Below is a small trained network, with its code and all its weights. Each question gives an input and a class and asks what happens when units are switched off, that is, made to give their printed mean instead of their output.

import numpy as np


def w(rows, s, z=0):
    codes = np.array(rows[::2]) - 128.0
    scale = np.full(codes.shape[1], s)
    scale[-1] = z or s
    return codes * scale


def f(y):
    return y / 2 * (1 + np.tanh(0.7978845608 * (y + 0.044715 * y**3)))


def log_softmax(a):
    a = a - a.max(-1, keepdims=True)
    return a - np.log(np.exp(a).sum(-1, keepdims=True))


def net(x, mask):
    res = np.array(x, float).reshape(1, 7) / 4 @ E
    y = f(res @ A[0][:, :-1].T + A[0][:, -1])
    res = res + np.where(mask, y, B[0][:, -1]) @ B[0][:, :-1]
    return log_softmax(res[-1] @ U[:, :-1].T + U[:, -1])


A, B = {}, {}
E = w([
[176,86,56,146,59,146,171,165,198,93,150],'x0',
[77,109,64,161,129,125,107,143,174,151,140],'x1',
[112,250,177,136,67,133,158,104,120,117,164],'x2',
[111,149,185,177,131,100,190,187,180,111,121],'x3',
[188,160,166,74,61,63,98,193,101,122,137],'x4',
[116,103,129,119,109,98,207,190,74,80,125],'x5',
[85,77,100,85,54,123,145,115,104,102,27],'x6',
],0.012)
A[0] = w([
[54,144,159,107,143,108,131,88,73,157,108,148],'neuron 1',
[100,114,139,174,146,153,132,123,145,116,135,54],'neuron 2',
[125,112,177,126,145,121,99,112,109,136,114,79],'neuron 3',
[104,102,114,108,39,89,172,182,125,88,91,137],'neuron 4',
[144,3,95,127,164,141,119,111,155,124,110,143],'neuron 5',
[75,159,147,126,145,85,119,103,74,139,81,50],'neuron 6',
[66,86,81,177,152,132,140,120,200,150,115,176],'neuron 7',
[123,146,125,112,143,89,69,137,140,126,119,4],'neuron 8',
[202,136,99,143,127,136,107,126,155,160,144,89],'neuron 9',
[108,147,88,136,101,172,179,126,138,140,124,72],'neuron 10',
[137,152,172,156,146,114,160,191,137,114,148,70],'neuron 11',
[129,106,86,117,122,152,120,84,132,143,120,169],'neuron 12',
[106,204,136,139,123,190,138,30,144,127,145,107],'neuron 13',
[159,163,159,161,129,100,185,165,126,132,149,190],'neuron 14',
[117,123,129,140,116,122,144,169,125,102,108,77],'neuron 15',
[115,126,59,180,57,181,169,123,144,76,129,127],'neuron 16',
[159,167,139,140,88,125,83,109,136,172,133,227],'neuron 17',
[71,109,92,145,153,155,128,146,177,133,126,91],'neuron 18',
],0.015,0.0036)
B[0] = w([
[139,134,102,160,181,213,116,109,58,72,112,195],'neuron 1',
[117,160,137,142,145,123,82,83,106,119,142,167],'neuron 2',
[142,96,95,136,112,175,172,132,138,103,156,157],'neuron 3',
[77,38,42,77,58,44,180,149,169,131,147,226],'neuron 4',
[67,117,118,149,193,112,132,206,47,86,60,251],'neuron 5',
[157,113,121,121,121,167,154,168,45,96,99,180],'neuron 6',
[51,126,230,156,250,71,77,114,159,51,39,247],'neuron 7',
[169,133,98,121,93,135,108,70,177,111,122,148],'neuron 8',
[80,104,122,82,126,73,99,100,173,144,120,173],'neuron 9',
[119,119,113,117,102,122,140,121,164,159,163,166],'neuron 10',
[157,145,228,233,109,75,149,82,164,115,169,177],'neuron 11',
[114,110,148,158,132,85,165,134,120,95,117,185],'neuron 12',
[92,76,130,181,91,92,71,145,104,4,54,213],'neuron 13',
[100,134,216,180,143,77,145,137,196,127,143,188],'neuron 14',
[116,100,141,118,81,132,156,132,156,152,134,155],'neuron 15',
[156,95,96,134,98,136,220,157,152,144,202,216],'neuron 16',
[109,126,142,123,70,114,34,80,136,114,107,181],'neuron 17',
[113,147,183,129,148,50,106,139,122,136,95,201],'neuron 18',
],0.011,0.021)
U = w([
[164,180,117,145,156,249,105,129,51,108,112,68],'0',
[130,129,110,137,37,104,143,137,162,116,184,245],'1',
[119,101,81,120,138,139,195,185,92,119,127,68],'2',
[134,167,105,36,108,99,63,127,175,209,134,4],'3',
[108,150,157,172,166,104,96,146,113,76,100,202],'4',
[158,202,165,176,159,121,177,145,160,168,194,38],'5',
],0.013,0.0032)

Each question gives the input, the list of numbers given to net, and the class t.
The units are the neurons (one row each of A and B). Each row of codes is followed by its name. A weight is (code - 128) times the scale printed after its matrix; where a second scale follows, it is the last column's (A, B and U).
mask holds one flag per neuron, in row order. A switched-off neuron (its flag False) gives its mean, the last column of its row in B, instead of its output. The means were averaged over made-up inputs and are rounded, as every weight is.
A unit's drop is (log p(t) with every unit on - log p(t) with that unit switched off) / (log p(t) with every unit on - log p(t) with every unit switched off).
The circuit of an input: a set's keep is (log p(t) with only the set's units on - log p(t) with every unit switched off) / (log p(t) with every unit on - log p(t) with every unit switched off). Starting from the 12 units with the biggest drops (on a tie, the unit counted first), units are removed one at a time, each time the one whose removal leaves the highest keep (on an exact tie, the one counted first), for as long as the keep stays at least 0.8.
circuit, biggest first: the units of the circuit, biggest drop first
unit that matters most: the unit with the biggest drop
k most important neurons: the k neurons with the biggest drops, biggest first
drop when u is switched off: that unit's drop, to one decimal
input [-5,-5,-5,5,3,7,0], class 1: circuit, biggest first => [neuron 7; neuron 5]
input [-4,6,-4,8,2,7,5], class 2: circuit, biggest first => [neuron 4]
input [-8,1,4,-3,-6,5,-6], class 0: 2 most important neurons => [neuron 1; neuron 7]
input [-7,7,-2,-5,7,-3,-4], class 0: 2 most important neurons => [neuron 4; neuron 1]
input [-7,-1,-3,5,1,-1,-5], class 5: 4 most important neurons => [neuron 7; neuron 13; neuron 5; neuron 11]
input [5,-1,4,-4,2,-2,-2], class 1: 2 most important neurons => [neuron 7; neuron 5]
input [6,0,8,6,-5,2,-3], class 5: 2 most important neurons => [neuron 14; neuron 11]
input [2,1,-5,7,6,-4,-3], class 5: 2 most important neurons => [neuron 13; neuron 7]
input [8,-7,-4,-4,-5,5,-6], class 2: 2 most important neurons => [neuron 7; neuron 16]
input [0,2,2,3,-5,7,-8], class 5: 2 most important neurons => [neuron 5; neuron 11]
input [8,3,-5,6,1,-3,3], class 2: 2 most important neurons => [neuron 16; neuron 4]
input [7,-6,0,4,-6,-3,5], class 2: drop when neuron 16 is switched off => 0.5
input [-6,-3,0,8,-2,-5,6], class 0: drop when neuron 9 is switched off => 0.0
input [8,-2,-5,0,7,-4,-3], class 3: drop when neuron 13 is switched off => 0.1
input [1,5,2,0,6,-6,-8], class 3: drop when neuron 7 is switched off => 0.2
input [3,-2,0,-4,4,3,0], class 1: unit that matters most => neuron 5
